Here is a tiny trained network, its code and every weight. The questions are about switching its units off for an input and a class, where a switched-off unit gives its printed mean instead of its output.

import numpy as np


def w(rows, s, z=0):
    codes = np.array(rows[::2]) - 128.0
    scale = np.full(codes.shape[1], s)
    scale[-1] = z or s
    return codes * scale


def f(y):
    return np.maximum(y, 0)


def log_softmax(a):
    a = a - a.max(-1, keepdims=True)
    return a - np.log(np.exp(a).sum(-1, keepdims=True))


def net(x, mask):
    res = np.array(x, float).reshape(1, 5) / 4 @ E
    y = f(res @ A[0][:, :-1].T + A[0][:, -1])
    res = res + np.where(mask, y, B[0][:, -1]) @ B[0][:, :-1]
    return log_softmax(res[-1] @ U[:, :-1].T + U[:, -1])


A, B = {}, {}
E = w([
[130,128,130],'x0',
[27,137,20],'x1',
[133,130,125],'x2',
[73,2,155],'x3',
[122,126,131],'x4',
],0.0075)
A[0] = w([
[136,217,163,107],'n0',
[228,66,125,77],'n1',
[85,17,124,148],'n2',
[42,133,90,108],'n3',
[195,99,122,2],'n4',
[177,223,82,231],'n5',
[177,131,233,150],'n6',
[59,129,2,219],'n7',
[170,154,212,32],'n8',
],0.0082,0.0021)
B[0] = w([
[158,48,154,188],'n0',
[109,160,172,175],'n1',
[199,81,196,224],'n2',
[113,211,215,194],'n3',
[67,138,218,144],'n4',
[254,28,179,238],'n5',
[83,214,158,218],'n6',
[173,171,220,254],'n7',
[74,155,127,183],'n8',
],0.0084,0.0058)
U = w([
[98,153,117,254],'0',
[100,151,125,198],'1',
[103,148,121,187],'2',
[72,245,154,19],'3',
[153,66,126,37],'4',
[67,129,32,56],'5',
],0.012,0.0064)

Each question gives the input, the list of numbers given to net, and the class t.
The units are the neurons (one row each of A and B). Each row of codes is followed by its name. A weight is (code - 128) times the scale printed after its matrix; where a second scale follows, it is the last column's (A, B and U).
mask holds one flag per neuron, in row order. A switched-off neuron (its flag False) gives its mean, the last column of its row in B, instead of its output. The means were averaged over made-up inputs and are rounded, as every weight is.
A unit's drop is (log p(t) with every unit on - log p(t) with that unit switched off) / (log p(t) with every unit on - log p(t) with every unit switched off).
The circuit of an input: a set's keep is (log p(t) with only the set's units on - log p(t) with every unit switched off) / (log p(t) with every unit on - log p(t) with every unit switched off). Starting from all 9 units, units are removed one at a time, each time the one whose removal leaves the highest keep (on an exact tie, the one counted first), for as long as the keep stays at least 0.8.
circuit, biggest first: the units of the circuit, biggest drop first
top k neurons: the k neurons with the biggest drops, biggest first
drop of u: that unit's drop, to one decimal
input [3,-6,-3,6,3], class 3: top 2 neurons -> (n6, n5)
input [-4,-8,2,1,-6], class 3: circuit, biggest first -> (n6, n5)
input [1,-3,-4,-7,2], class 4: top 3 neurons -> (n5, n0, n3)
input [-4,-3,0,-6,0], class 4: top 2 neurons -> (n5, n0)
input [-4,8,-5,8,-3], class 3: circuit, biggest first -> (n3)
input [6,3,-2,-8,2], class 4: circuit, biggest first -> (n5, n0)
input [5,-7,-5,6,-3], class 3: top 3 neurons -> (n6, n5, n1)
input [4,6,5,1,4], class 3: circuit, biggest first -> (n3, n7)
input [4,8,6,5,4], class 3: circuit, biggest first -> (n3, n7)
input [-3,8,-5,6,1], class 3: top 3 neurons -> (n3, n7, n5)
input [-6,5,-1,-7,2], class 4: top 3 neurons -> (n5, n6, n0)
input [-6,7,0,-8,5], class 4: top 3 neurons -> (n5, n6, n0)
input [3,-4,1,-7,1], class 4: top 3 neurons -> (n5, n0, n3)
input [2,8,-3,8,1], class 3: circuit, biggest first -> (n3)
input [5,8,6,6,4], class 3: drop of n2 -> -0.2
input [-1,-2,2,-7,-2], class 4: drop of n0 -> 0.2
input [4,8,-6,-2,-5], class 3: drop of n2 -> 0.1
